Below is a small trained network, with its code and all its weights. Each question gives an input and a target symbol and asks what happens when units are switched off, that is, made to give their printed mean instead of their output.

import numpy as np


def w(rows, s, z=0):
    codes = np.array(rows[::2]) - 128.0
    scale = np.full(codes.shape[1], s)
    scale[-1] = z or s
    return codes * scale


def norm(h):
    return h / np.sqrt((h * h).mean(-1, keepdims=True) + 1e-5)


def f(y):
    return y / 2 * (1 + np.tanh(0.7978845608 * (y + 0.044715 * y**3)))


def softmax(a):
    e = np.exp(a - a.max(-1, keepdims=True))
    return e / e.sum(-1, keepdims=True)


def log_softmax(a):
    a = a - a.max(-1, keepdims=True)
    return a - np.log(np.exp(a).sum(-1, keepdims=True))


def net(x, mask):
    ids = ['αγζθλξπτφψ'.index(c) for c in x.split()]
    T = len(ids)
    res = E[ids] + P[:T]
    q, k, v = (norm(res) @ M[0].T for M in (Q, K, V))
    z = softmax(np.where(np.tri(T) > 0, q @ k.T / 3**0.5, -1e9)) @ v
    res = res + np.where(mask[0], z, O[0][:, -1]) @ O[0][:, :-1]
    y = f(norm(res) @ A[0][:, :-1].T + A[0][:, -1])
    res = res + np.where(mask[1:9], y, B[0][:, -1]) @ B[0][:, :-1]
    return log_softmax(norm(res)[-1] @ U[:, :-1].T + U[:, -1])


Q, K, V, O, A, B = {}, {}, {}, {}, {}, {}
E = w([
[49,141,254],'α',
[84,169,146],'γ',
[107,154,175],'ζ',
[68,147,120],'θ',
[140,115,100],'λ',
[164,109,89],'ξ',
[160,152,157],'π',
[119,193,125],'τ',
[120,122,132],'φ',
[158,152,156],'ψ',
],0.026)
P = w([
[5,166,74],'0',
[36,133,67],'1',
[63,110,84],'2',
[70,104,95],'3',
[74,106,101],'4',
[79,98,106],'5',
],0.003)
Q[0] = w([
[135,65,169],'h1',
[170,126,7],'h1',
[234,39,58],'h1',
],0.012)
K[0] = w([
[189,102,30],'h1',
[254,156,24],'h1',
[152,142,91],'h1',
],0.0088)
V[0] = w([
[109,2,213],'h1',
[95,84,60],'h1',
[87,175,121],'h1',
],0.0066)
O[0] = w([
[70,44,132,150],'h1',
[83,149,63,119],'h1',
[247,59,161,253],'h1',
],0.013,0.0028)
A[0] = w([
[101,116,97,91],'n1',
[96,144,182,143],'n2',
[178,96,126,136],'n3',
[67,61,75,27],'n4',
[150,114,180,152],'n5',
[167,22,3,152],'n6',
[176,162,7,3],'n7',
[158,154,155,151],'n8',
],0.014,0.0037)
B[0] = w([
[150,147,160,158],'n1',
[213,128,58,252],'n2',
[13,156,170,133],'n3',
[141,70,125,240],'n4',
[97,95,70,204],'n5',
[66,133,1,244],'n6',
[208,85,184,166],'n7',
[107,94,58,166],'n8',
],0.0099,0.0043)
U = w([
[97,91,199,254],'α',
[134,148,119,66],'γ',
[230,32,117,105],'ζ',
[55,250,138,157],'θ',
[132,142,106,80],'λ',
[137,132,86,38],'ξ',
[173,152,154,114],'π',
[158,183,130,178],'τ',
[11,106,46,105],'φ',
[173,159,155,130],'ψ',
],0.012,0.0061)

Each question gives the input, a string of symbols that net reads in full, and the target symbol t.
The units are the heads (3 rows each of Q, K, V and O) and the neurons (one row each of A and B). Each row of codes is followed by its name. A weight is (code - 128) times the scale printed after its matrix; where a second scale follows, it is the last column's (O, A, B and U).
mask holds one flag per unit, heads first, then neurons. A switched-off unit (its flag False) gives its mean, the last column of its rows in O or B, instead of its output. The means were averaged over made-up inputs and are rounded, as every weight is.
A unit's drop is (log p(t) with every unit on - log p(t) with that unit switched off) / (log p(t) with every unit on - log p(t) with every unit switched off).
The circuit of an input: a set's keep is (log p(t) with only the set's units on - log p(t) with every unit switched off) / (log p(t) with every unit on - log p(t) with every unit switched off). Starting from all 9 units, units are removed one at a time, each time the one whose removal leaves the highest keep (on an exact tie, the one counted first), for as long as the keep stays at least 0.8.
units of the circuit, in order: the units of the circuit, biggest drop first
most important unit: the unit with the biggest drop
k most important neurons: the k neurons with the biggest drops, biggest first
drop of u: that unit's drop, to one decimal
input π α λ π, target α: 2 most important neurons	[n3, n6]
input α π θ, target α: units of the circuit, in order	[n6, h1, n5]
input ζ θ φ θ φ ψ, target φ: most important unit	n3
input φ θ φ θ ψ, target φ: units of the circuit, in order	[n3, n2, h1]
input τ α λ α ψ, target α: units of the circuit, in order	[n3, h1]
input θ ξ φ, target φ: 2 most important neurons	[n6, n2]
input λ ψ ζ, target ζ: 2 most important neurons	[n2, n6]
input ζ θ ζ, target ζ: 3 most important neurons	[n6, n2, n5]
input θ θ θ θ, target θ: 2 most important neurons	[n2, n5]
input θ θ π ζ θ, target ζ: 2 most important neurons	[n6, n5]
input ζ θ θ θ φ λ, target φ: 2 most important neurons	[n6, n2]
input ψ θ θ, target θ: 3 most important neurons	[n6, n5, n7]
input φ θ ξ π, target φ: 2 most important neurons	[n8, n5]
input θ α ψ, target α: drop of h1	0.6
input θ φ α π θ θ, target α: drop of n5	0.2
input φ φ θ λ, target φ: drop of n6	2.6
